Here is a tiny trained network, its code and every weight. The questions are about switching its units off for an input and a class, where a switched-off unit gives its printed mean instead of its output.

import numpy as np


def w(rows, s, z=0):
    codes = np.array(rows[::2]) - 128.0
    scale = np.full(codes.shape[1], s)
    scale[-1] = z or s
    return codes * scale


def norm(h):
    return h / np.sqrt((h * h).mean(-1, keepdims=True) + 1e-5)


def f(y):
    return y / 2 * (1 + np.tanh(0.7978845608 * (y + 0.044715 * y**3)))


def log_softmax(a):
    a = a - a.max(-1, keepdims=True)
    return a - np.log(np.exp(a).sum(-1, keepdims=True))


def net(x, mask):
    res = np.array(x, float).reshape(1, 7) / 4 @ E
    u = 0
    for l in range(4):
        y = f(norm(res) @ A[l][:, :-1].T + A[l][:, -1])
        res = res + np.where(mask[u : u + 4], y, B[l][:, -1]) @ B[l][:, :-1]
        u += 4
    return log_softmax(norm(res)[-1] @ U[:, :-1].T + U[:, -1])


A, B = {}, {}
E = w([
[103,223,98],'x0',
[128,130,130],'x1',
[198,91,57],'x2',
[250,156,186],'x3',
[125,130,127],'x4',
[131,126,126],'x5',
[124,129,129],'x6',
],0.0024)
A[0] = w([
[139,84,20,146],'L0N1',
[138,3,118,176],'L0N2',
[154,73,190,4],'L0N3',
[146,166,195,114],'L0N4',
],0.0057,0.0031)
B[0] = w([
[117,109,2,207],'L0N1',
[8,23,102,253],'L0N2',
[199,239,215,97],'L0N3',
[112,94,90,157],'L0N4',
],0.0028,0.0021)
A[1] = w([
[73,179,109,166],'L1N1',
[139,100,232,191],'L1N2',
[225,75,72,6],'L1N3',
[254,157,105,19],'L1N4',
],0.0058,0.0023)
B[1] = w([
[157,158,123,210],'L1N1',
[181,119,75,246],'L1N2',
[2,140,144,161],'L1N3',
[41,150,138,192],'L1N4',
],0.0067,0.0014)
A[2] = w([
[67,80,91,195],'L2N1',
[198,27,102,4],'L2N2',
[133,255,131,56],'L2N3',
[113,56,75,50],'L2N4',
],0.0052,0.0018)
B[2] = w([
[200,121,183,252],'L2N1',
[108,252,209,161],'L2N2',
[15,66,122,196],'L2N3',
[75,32,133,177],'L2N4',
],0.0039,0.002)
A[3] = w([
[81,47,172,90],'L3N1',
[139,63,124,4],'L3N2',
[82,110,82,223],'L3N3',
[146,254,140,57],'L3N4',
],0.0059,0.0016)
B[3] = w([
[138,106,250,214],'L3N1',
[32,165,130,132],'L3N2',
[158,194,167,251],'L3N3',
[51,2,149,179],'L3N4',
],0.0058,0.002)
U = w([
[132,83,202,135],'0',
[81,66,116,254],'1',
[42,217,101,108],'2',
[156,162,14,65],'3',
[249,131,141,35],'4',
],0.014,0.0031)

Each question gives the input, the list of numbers given to net, and the class t.
The units are the neurons (one row each of A and B). Each row of codes is followed by its name. A weight is (code - 128) times the scale printed after its matrix; where a second scale follows, it is the last column's (A, B and U).
mask holds one flag per neuron, layer by layer. A switched-off neuron (its flag False) gives its mean, the last column of its row in B, instead of its output. The means were averaged over made-up inputs and are rounded, as every weight is.
A unit's drop is (log p(t) with every unit on - log p(t) with that unit switched off) / (log p(t) with every unit on - log p(t) with every unit switched off).
The circuit of an input: a set's keep is (log p(t) with only the set's units on - log p(t) with every unit switched off) / (log p(t) with every unit on - log p(t) with every unit switched off). Starting from the 12 units with the biggest drops (on a tie, the unit counted first), units are removed one at a time, each time the one whose removal leaves the highest keep (on an exact tie, the one counted first), for as long as the keep stays at least 0.8.
units of the circuit, in order: the units of the circuit, biggest drop first
top k neurons: the k neurons with the biggest drops, biggest first
k most important neurons of layer l: the k neurons of layer l with the biggest drops, biggest first
input [-8,5,-4,6,0,-4,7], class 4: units of the circuit, in order : [L1N2; L3N4]
input [8,4,3,-3,7,-5,5], class 3: units of the circuit, in order : [L1N3; L1N4]
input [4,-1,6,7,3,-6,4], class 2: units of the circuit, in order : [L1N4]
input [5,5,-4,8,-1,6,-1], class 1: top 2 neurons : [L3N4; L1N4]
input [-7,4,-2,4,-4,-6,7], class 4: units of the circuit, in order : [L1N2; L3N4]
input [3,-3,5,3,-4,3,0], class 2: top 2 neurons : [L1N3; L1N4]
input [1,6,6,-6,-4,-5,0], class 3: 2 most important neurons of layer 3 : [L3N4; L3N3]
input [3,-3,-7,8,-7,3,1], class 1: units of the circuit, in order : [L3N4; L2N1]
input [3,2,5,8,4,-2,8], class 2: top 2 neurons : [L1N4; L2N3]
input [7,-2,-4,2,4,-4,4], class 1: 2 most important neurons of layer 2 : [L2N4; L2N2]
input [2,0,-7,2,1,-8,-3], class 1: top 4 neurons : [L3N4; L0N2; L1N4; L1N3]
input [1,4,4,8,7,2,3], class 2: top 3 neurons : [L1N4; L1N3; L2N3]
input [2,-3,-5,7,7,2,6], class 1: top 4 neurons : [L3N4; L2N1; L0N2; L3N3]
input [7,-2,-2,2,-1,6,0], class 1: units of the circuit, in order : [L3N4]
input [2,0,-8,2,7,-1,7], class 1: top 2 neurons : [L3N4; L0N2]
input [1,5,8,6,2,-5,0], class 2: units of the circuit, in order : [L1N3; L1N4]
input [-2,1,8,5,-2,2,-7], class 0: top 2 neurons : [L1N3; L3N1]
input [-7,7,-1,5,8,3,2], class 4: 2 most important neurons of layer 2 : [L2N3; L2N2]
input [5,4,7,7,7,-3,3], class 2: top 3 neurons : [L1N4; L2N3; L1N3]
input [-2,3,-5,5,2,7,2], class 4: units of the circuit, in order : [L1N2]
input [4,4,2,-8,-8,-3,-3], class 3: top 2 neurons : [L1N3; L1N4]
